Below are the code and all the weights of a small trained network. Each question names an input and a target symbol and asks about switching units off, where a switched-off unit gives its printed mean instead of its output.

import numpy as np


def w(rows, s, z=0):
    codes = np.array(rows[::2]) - 128.0
    scale = np.full(codes.shape[1], s)
    scale[-1] = z or s
    return codes * scale


def norm(h):
    return h / np.sqrt((h * h).mean(-1, keepdims=True) + 1e-5)


def softmax(a):
    e = np.exp(a - a.max(-1, keepdims=True))
    return e / e.sum(-1, keepdims=True)


def log_softmax(a):
    a = a - a.max(-1, keepdims=True)
    return a - np.log(np.exp(a).sum(-1, keepdims=True))


def net(x, mask):
    ids = ['ΛΣβδεζθμφψ'.index(c) for c in x.split()]
    T = len(ids)
    res = E[ids] + P[:T]
    u = 0
    for l in range(3):
        r = norm(res)
        for j in range(3):
            rows = slice(2 * j, 2 * j + 2)
            q, k, v = (r @ M[l][rows].T for M in (Q, K, V))
            z = softmax(np.where(np.tri(T) > 0, q @ k.T / 2**0.5, -1e9)) @ v
            o = O[l][rows]
            res = res + np.where(mask[u + j], z, o[:, -1]) @ o[:, :-1]
        u += 3
    return log_softmax(norm(res)[-1] @ U[:, :-1].T + U[:, -1])


Q, K, V, O = {}, {}, {}, {}
E = w([
[130,163,94,117,143,61,117,173,87],'Λ',
[169,124,89,121,108,82,125,105,117],'Σ',
[147,119,86,96,105,78,98,119,150],'β',
[131,89,95,87,171,76,175,175,85],'δ',
[138,163,99,123,105,71,132,140,64],'ε',
[78,43,44,73,100,72,120,178,137],'ζ',
[161,149,78,79,127,153,99,93,81],'θ',
[134,123,101,94,106,61,165,133,75],'μ',
[195,108,199,163,193,20,120,140,127],'φ',
[179,97,116,156,134,160,120,33,1],'ψ',
],0.015)
P = w([
[64,125,158,109,139,161,171,150,125],'0',
[140,206,140,172,101,143,80,113,190],'1',
[22,137,52,158,198,39,76,121,140],'2',
[220,130,110,101,149,149,150,253,87],'3',
[222,148,104,125,178,130,115,83,126],'4',
[37,150,96,160,204,83,90,102,108],'5',
[218,139,143,105,85,136,118,186,58],'6',
[159,105,126,81,156,158,41,77,129],'7',
[60,108,128,170,162,106,117,62,106],'8',
[187,88,150,93,25,119,136,121,75],'9',
],0.017)
Q[0] = w([
[15,145,178,95,198,64,156,88,88],'0.h1',
[139,165,108,32,214,136,85,118,100],'0.h1',
[123,41,145,54,211,147,2,142,82],'0.h2',
[209,96,64,139,190,134,212,73,200],'0.h2',
[177,172,125,105,174,108,104,178,123],'0.h3',
[153,55,80,109,135,146,38,106,36],'0.h3',
],0.0074)
K[0] = w([
[87,147,165,73,155,107,165,138,165],'0.h1',
[152,192,100,68,199,108,137,105,135],'0.h1',
[230,87,76,154,150,36,173,60,121],'0.h2',
[141,220,147,162,40,210,109,149,255],'0.h2',
[220,151,155,130,165,107,79,148,211],'0.h3',
[206,169,56,153,171,92,149,78,65],'0.h3',
],0.0091)
V[0] = w([
[97,127,189,201,144,173,204,126,81],'0.h1',
[156,58,114,254,29,107,138,170,101],'0.h1',
[125,81,84,116,163,194,118,218,141],'0.h2',
[132,80,133,33,122,166,38,97,216],'0.h2',
[136,188,221,65,128,124,142,201,136],'0.h3',
[120,92,184,163,145,183,197,134,217],'0.h3',
],0.0075)
O[0] = w([
[119,88,83,126,155,229,133,150,125,73],'0.h1',
[105,130,167,105,254,155,165,160,67,86],'0.h1',
[194,119,126,193,166,191,134,95,107,117],'0.h2',
[109,82,116,181,84,130,159,185,28,82],'0.h2',
[167,143,160,207,110,141,131,117,62,109],'0.h3',
[127,134,91,124,54,175,229,98,148,1],'0.h3',
],0.0087,0.0081)
Q[1] = w([
[76,105,118,110,115,77,72,189,151],'1.h1',
[25,124,122,133,178,133,132,74,113],'1.h1',
[194,104,147,118,9,149,131,158,157],'1.h2',
[215,110,125,108,109,94,55,111,152],'1.h2',
[71,146,108,182,124,133,133,27,203],'1.h3',
[107,99,165,131,58,68,104,211,89],'1.h3',
],0.011)
K[1] = w([
[220,62,67,151,118,152,76,58,137],'1.h1',
[90,171,28,180,73,161,194,233,180],'1.h1',
[127,177,125,14,75,171,70,167,11],'1.h2',
[155,35,137,60,233,28,164,98,43],'1.h2',
[62,219,28,155,110,201,254,197,192],'1.h3',
[32,42,206,34,110,87,153,21,87],'1.h3',
],0.007)
V[1] = w([
[94,140,38,118,112,101,25,90,97],'1.h1',
[96,150,156,151,130,141,156,203,152],'1.h1',
[133,128,147,56,124,76,186,53,91],'1.h2',
[81,174,168,141,120,148,35,208,82],'1.h2',
[198,123,92,150,158,123,80,129,152],'1.h3',
[159,180,134,113,114,70,95,212,255],'1.h3',
],0.009)
O[1] = w([
[155,148,127,165,196,200,68,113,189,254],'1.h1',
[104,144,253,68,121,20,98,68,122,59],'1.h1',
[183,229,77,64,183,33,128,127,100,162],'1.h2',
[91,139,211,66,120,153,136,203,26,158],'1.h2',
[255,133,70,179,136,132,145,229,229,188],'1.h3',
[94,47,79,42,62,40,188,31,189,177],'1.h3',
],0.0076,0.0074)
Q[2] = w([
[155,100,74,93,77,94,58,194,38],'2.h1',
[201,126,145,116,9,151,146,148,138],'2.h1',
[151,116,54,109,118,160,95,188,70],'2.h2',
[65,112,89,200,210,94,119,95,84],'2.h2',
[86,128,67,188,152,102,75,103,134],'2.h3',
[198,138,110,26,87,126,124,179,105],'2.h3',
],0.012)
K[2] = w([
[152,105,41,43,79,149,7,98,89],'2.h1',
[124,39,41,161,67,141,91,185,164],'2.h1',
[164,87,121,111,113,96,33,122,150],'2.h2',
[2,127,177,171,27,159,120,165,198],'2.h2',
[88,177,7,159,81,173,180,113,106],'2.h3',
[200,60,145,108,186,75,15,117,136],'2.h3',
],0.0092)
V[2] = w([
[115,127,143,75,124,178,34,165,130],'2.h1',
[55,89,110,73,90,157,143,197,104],'2.h1',
[115,110,74,131,207,37,52,84,150],'2.h2',
[149,202,62,162,86,86,176,172,123],'2.h2',
[129,155,23,12,109,174,105,160,131],'2.h3',
[142,118,200,111,162,203,126,136,151],'2.h3',
],0.011)
O[2] = w([
[132,88,157,146,49,92,196,132,130,171],'2.h1',
[117,119,169,190,176,51,122,118,146,68],'2.h1',
[174,126,203,138,164,138,204,105,141,250],'2.h2',
[34,129,102,108,103,84,220,110,136,146],'2.h2',
[80,190,53,130,140,120,95,162,4,170],'2.h3',
[107,165,105,53,190,93,139,169,180,92],'2.h3',
],0.014,0.012)
U = w([
[131,140,184,6,129,56,47,130,168,71],'Λ',
[159,152,53,194,178,146,156,31,213,3],'Σ',
[87,119,111,114,45,80,143,69,158,213],'β',
[98,167,49,75,171,122,180,171,177,207],'δ',
[60,244,200,2,175,56,152,135,122,104],'ε',
[95,98,165,237,126,43,142,163,77,213],'ζ',
[154,117,55,172,52,123,92,211,86,52],'θ',
[39,169,149,89,126,93,199,101,39,117],'μ',
[142,118,224,54,107,104,197,106,237,147],'φ',
[172,139,177,233,206,219,127,185,131,150],'ψ',
],0.0098,0.0024)

Each question gives the input, a string of symbols that net reads in full, and the target symbol t.
The units are the heads (2 rows each of Q, K, V and O). Each row of codes is followed by its name. A weight is (code - 128) times the scale printed after its matrix; where a second scale follows, it is the last column's (O and U).
mask holds one flag per head, layer by layer. A switched-off head (its flag False) gives its mean, the last column of its rows in O, instead of its output. The means were averaged over made-up inputs and are rounded, as every weight is.
A unit's drop is (log p(t) with every unit on - log p(t) with that unit switched off) / (log p(t) with every unit on - log p(t) with every unit switched off).
The circuit of an input: a set's keep is (log p(t) with only the set's units on - log p(t) with every unit switched off) / (log p(t) with every unit on - log p(t) with every unit switched off). Starting from all 9 units, units are removed one at a time, each time the one whose removal leaves the highest keep (on an exact tie, the one counted first), for as long as the keep stays at least 0.8.
units of the circuit, in order: the units of the circuit, biggest drop first
most important unit: the unit with the biggest drop
which heads matter: for each layer, one digit per head in row order, 1 if its drop is at least 0.15 and else 0, layers parted by /
input δ δ ε θ ε δ, target φ: most important unit => 1.h2
input Λ μ ζ δ ψ ζ μ Σ Λ, target θ: units of the circuit, in order => 0.h1, 1.h2, 2.h2
input ψ μ Λ, target ε: units of the circuit, in order => 2.h3, 0.h1, 2.h2
input ψ Λ μ μ Λ θ, target ε: units of the circuit, in order => 0.h1, 2.h3, 2.h2
input μ Σ δ θ φ Σ, target ψ: units of the circuit, in order => 2.h2, 0.h1, 1.h3
input θ θ ψ δ Σ ψ β ζ β, target δ: which heads matter => 100 / 100 / 001
input ψ θ δ ζ β ζ φ β θ, target ε: units of the circuit, in order => 2.h3, 0.h1
input Σ β Λ μ, target μ: units of the circuit, in order => 2.h3, 1.h3
input ζ ψ φ, target Λ: units of the circuit, in order => 0.h2, 2.h2, 2.h3, 1.h2
input ε β β, target ζ: which heads matter => 110 / 010 / 101
input Σ ψ ψ, target μ: units of the circuit, in order => 0.h3, 0.h1, 1.h3, 2.h1
input ζ ζ Λ, target Λ: which heads matter => 110 / 101 / 011
input ζ Λ ζ φ β, target φ: units of the circuit, in order => 0.h1, 0.h2, 2.h3, 1.h2
input δ μ φ δ θ ψ β μ, target θ: most important unit => 2.h3
input δ Σ ε ζ β δ θ δ, target ζ: which heads matter => 110 / 000 / 101
input β β ε, target β: which heads matter => 111 / 000 / 011
input β δ φ φ, target φ: which heads matter => 000 / 000 / 001
input θ δ ζ φ ζ Σ β ζ, target ψ: units of the circuit, in order => 0.h2, 2.h2
input ε β ζ ψ ζ Λ β Σ, target ψ: units of the circuit, in order => 0.h2, 1.h1
input δ δ ε μ δ ε Σ ζ ψ ζ, target ψ: units of the circuit, in order => 1.h3
input ζ ζ Σ δ β ε Λ φ δ, target Λ: which heads matter => 111 / 101 / 011
input μ ψ Λ ψ θ Λ δ δ, target θ: units of the circuit, in order => 2.h3, 0.h1
input ζ δ ζ, target Λ: which heads matter => 111 / 101 / 011
input ε θ ε, target ζ: units of the circuit, in order => 1.h2, 2.h1, 1.h1
input ζ δ β ζ, target ζ: which heads matter => 001 / 000 / 100
input Λ θ ε ψ μ θ δ β ζ, target θ: which heads matter => 101 / 010 / 010
input φ φ β Λ δ ψ, target Σ: most important unit => 0.h3
input φ δ ζ δ ψ δ δ, target ψ: which heads matter => 000 / 000 / 000
input Σ ψ ε ε, target ψ: units of the circuit, in order => 0.h1, 1.h3
